Each row is followed by its class. Each block has new classes.
[ 11.2 -42.0  -3.9  14.3  -8.5  -3.4  21.2  40.8 -10.6  15.4  -8.4  -4.1
  -4.8  24.0 -16.0  13.8  20.6  -7.1  15.5] => (26)
[-11.7 -16.4  -0.1  10.9  -0.2 -21.6  11.6  19.0 -11.8  -7.7  -6.8  -6.5
  38.8  -0.3  20.6  20.8  37.7  -8.8  15.2] => (26)
[-42.1   3.6 -21.7  22.7  15.3 -31.2  15.3  -1.1  -0.3 -22.0   1.7 -10.6
  32.1  11.3  14.3  -3.8  31.5   7.0  15.0] => (26)
[ -5.5 -45.7   7.8  -1.2  -4.7 -11.3   9.1  34.9 -13.9  10.6 -17.6  12.7
  -6.7  39.0 -20.1  23.4  22.1 -20.7  -1.5] => (26)
[-23.8  -9.2  10.6  14.0  -5.9   0.2  15.4  25.0   1.8 -13.1 -13.8 -21.1
  59.6   3.4  17.4  24.5  33.9  -1.0  31.2] => (26)
[-35.6  10.3  -4.9  24.7   7.5 -26.0  13.7  13.5   1.9   2.0 -13.0  -6.8
  43.6   8.4  20.3  23.1  51.9  -4.7  21.8] => (26)
[-32.5  -8.3 -16.7   8.0   0.0  -6.0   5.8  21.1  -2.1 -11.5   1.5 -17.1
  28.3   5.5  24.4  19.7  25.2  -5.5   8.1] => (22)
[-31.7 -11.8 -17.5   1.1  21.2 -15.1  24.8 -12.2   1.2  26.1   8.0  -9.5
  10.2   7.3   4.8  15.7  23.2  -5.6  10.4] => (22)
[-18.3 -31.2 -63.4   1.6  32.3 -29.4   7.3 -12.3  21.2  50.8 -11.4   2.8
 -41.8  26.9   5.9  -2.7  16.9  -7.4   2.1] => (26)
[-18.2 -10.6  -4.4 -23.0   9.7 -20.8  -4.9  15.9 -10.7  -5.0   6.5  -1.2
  25.6  20.8  17.2  28.9   5.2 -15.6   6.2] => (22)
[  9.9 -26.7 -22.4 -15.1 -12.8 -76.4   5.0   1.4  -2.7   7.3   6.2   0.2
  -8.5  25.4  25.7  16.3   5.3  -0.7  -0.6] => (26)
[  3.1 -28.1  -5.8   2.6  -9.4 -19.8   9.1  34.3 -13.6  13.1  -4.2   2.3
   4.1  16.6  16.0   7.3  23.6  16.7   2.8] => (26)
[-45.5 -19.0  -0.8  20.4  -4.3 -32.3  -5.0  10.5  -0.3 -18.9 -10.0 -13.6
  60.8  18.7  23.3  34.0  58.2   0.2  18.9] => (26)
[ 56.2 -60.0   5.8  -4.2  -3.7   8.6  25.5  53.6 -20.4  33.5 -22.1   3.5
 -18.9  26.7   9.3   8.0  26.5  -9.5  -7.3] => (26)
[-17.4 -20.7 -19.6  14.3   7.9 -23.0   6.0   8.2   2.7 -27.1 -12.1 -35.0
  17.3  16.0  14.8  18.4  38.7  -3.7   4.3] => (26)
[-10.9 -10.7 -26.2  24.0  -9.4 -13.5  14.0  28.4  -4.1  -5.3 -31.6  -9.4
  38.8   5.8  43.3  24.3  48.2  -0.4  11.3] => (26)
[-23.4 -18.1  -9.0  17.5 -10.0 -25.7  14.2  41.0  -7.6  14.5   2.9  -4.8
   1.4  17.1   7.2  23.8  35.3 -13.7  15.8] => (26)
[-12.0 -13.2 -27.7 -27.8  52.2 -17.5  -2.2  -8.1  12.6  20.5  -6.5  -2.5
 -33.0 -10.7 -15.9 -16.5 -15.0  10.2  -6.7] => (22)
[-30.5  18.6 -37.1   4.8  13.8 -35.6   3.6 -18.9  13.1 -21.4  10.3 -11.5
  38.2  -1.2   8.6  21.6  31.0  21.0  -3.7] => (26)
[-28.3  20.5 -18.8  19.9  -5.5 -22.6   1.0   2.2  14.8 -58.5   8.2  20.1
  65.3  10.3  11.3  28.2  47.3  10.1   8.5] => (26)
[  1.3 -48.1  -2.1   6.2  -8.6  -1.3  19.4  55.9 -22.0  14.5 -10.9  -2.1
   4.2  28.7  25.0  27.7  44.9 -13.6   9.5] => (26)
[-22.9 -42.1 -10.4 -12.0  -4.7  -4.4  17.4  38.5  -5.1  14.5 -38.5  -8.4
   1.0  33.3   0.8  27.8  21.9 -12.7   4.1] => (26)
[  2.6 -14.2  10.2  28.9 -21.5  -5.2  20.3  45.1 -44.8   0.1 -39.4  -5.1
  37.9  14.8  56.4  23.9  50.6 -10.6  10.6] => (22)
[-11.6  -5.6  -1.0  12.8  -8.5  77.7   7.3  26.6  -5.9  -2.9 -29.7 -19.4
  18.4   7.9  11.3  13.5  36.2   4.4  15.1] => (26)

Each row is followed by its class. Each block has new classes.
[ -5.7  -8.5 -26.1  -5.5  12.5  14.7 -17.9   3.3  14.7 -12.6  -0.1 -25.3
  -7.0   6.5  -9.6 -13.2  34.8  12.6  -5.5] => B
[ 13.4   8.9  -1.2   6.6  -0.3  15.7 -12.8  -9.2   8.8  -6.0 -10.2  20.8
 -12.4   6.7   0.8   8.0 -21.1   1.8  -6.5] => B
[-19.6  -9.4  38.0  14.0   7.4  -0.5   8.0  -9.9  10.9 -19.7 -14.9 -16.4
  -2.0  12.0  -6.4  -2.4   6.6  10.1  -1.3] => N
[-10.1  10.4 -38.7 -10.4  -1.0   0.2  -3.1  19.0  12.5  -3.3  19.7 -13.7
  -1.6  -1.5  -3.4 -15.3  57.3   2.4 -10.0] => N
[ 19.6  24.3 -27.0 -12.1   7.3  12.3 -11.3  -4.9   5.5   2.6   1.5   7.9
   2.0  -3.7   6.1  -3.4  -0.7   1.6  -1.5] => B
[-16.7  -3.3 -35.9 -20.1 -12.2   5.1  -4.1  20.1  10.1  -7.5  27.3  -3.6
  -4.7   1.8   6.3 -24.7  37.3  -2.8  -1.8] => B
[ -5.8  -0.2 -23.6  11.4  13.9  -3.4  -8.4   6.9   7.7  -4.1  -9.1  -7.6
  11.9   5.3  -6.6   6.4 -23.4  -7.2 -18.9] => B
[ 10.5   2.6 -47.6 -21.1 -10.3   2.9  -9.9  13.5   4.3   9.8  23.3  15.7
   8.8  -7.8  12.1   6.7   0.4  -7.4  18.4] => N
[ -9.8 -10.3  -7.4 -12.1   7.8  13.1  -8.5 -23.3  19.8 -16.7  13.2 -22.4
  11.5   7.4  -8.0 -21.7  34.7  11.9  -5.4] => N
[-14.8   2.8 -40.2   1.7  -4.0   1.7  -5.7   5.7   3.8   2.2   5.2  -2.8
   9.8  -7.9   8.5   8.8 -41.3 -15.2 -19.9] => B
[-33.5  -1.3  -5.2  17.3   2.3  -4.0  10.2  40.5   2.9  -7.2  -1.6  -1.6
 -16.5   5.8  -7.3   1.9  25.3  -4.0 -11.0] => N
[ 19.0   6.5  14.2  15.6  19.6   8.9  -2.5  -1.9  -0.6   6.4 -26.2   9.5
  -3.3   2.0 -11.9  20.1 -32.6  -0.2  -9.1] => N
[  4.0   2.4  10.1 -11.5  -2.5   1.5   6.7 -33.5  16.2 -20.4  22.0   5.9
   1.4   8.7   2.9 -21.6  37.6  17.2   6.6] => N
[ -3.9   0.4 -13.7 -19.4  -1.5   6.8  -4.2 -28.4  16.1 -13.1  19.0  -0.9
  -2.1   8.1   5.6 -21.0  25.9   9.9   5.4] => B
[-23.1   2.4 -38.7   6.8  -2.9  -3.1  -3.6  15.0   9.1  -6.3   5.6  -1.7
   2.6   3.4   8.3  -2.1 -33.6 -13.0 -24.4] => B
[-10.6  -2.2 -33.9   9.3   1.1  -0.2  -2.6  24.1  -3.3  10.7  -3.2  -8.7
   1.7  -3.6  -0.7   8.2 -18.8 -13.3 -22.2] => N
[-20.7  -6.0 -15.3   8.8  13.9   5.1  -0.6  16.6   4.0  -5.4 -18.8 -21.5
 -11.7   7.2  -6.9   1.3 -10.2  -0.9  -5.1] => N
[-28.5  -8.1 -21.0  11.7   8.7   4.9  -9.1  10.2  15.3 -14.3 -24.7 -29.3
  -5.9   8.1  -9.0  -0.8  -5.4   0.7 -11.6] => N
[ 23.0   4.0 -20.0 -19.7   3.7  11.6  -3.3 -43.2  13.8  -8.5  22.3   4.6
  15.2  -1.2   1.4 -14.9   4.1   6.5  -5.5] => N
[-21.4  -6.1 -31.8   2.1  -5.5   2.5  -0.5 -10.5  16.8 -10.1  15.5 -11.3
  10.6  -0.5   6.9 -16.1 -37.5 -15.4 -23.6] => N
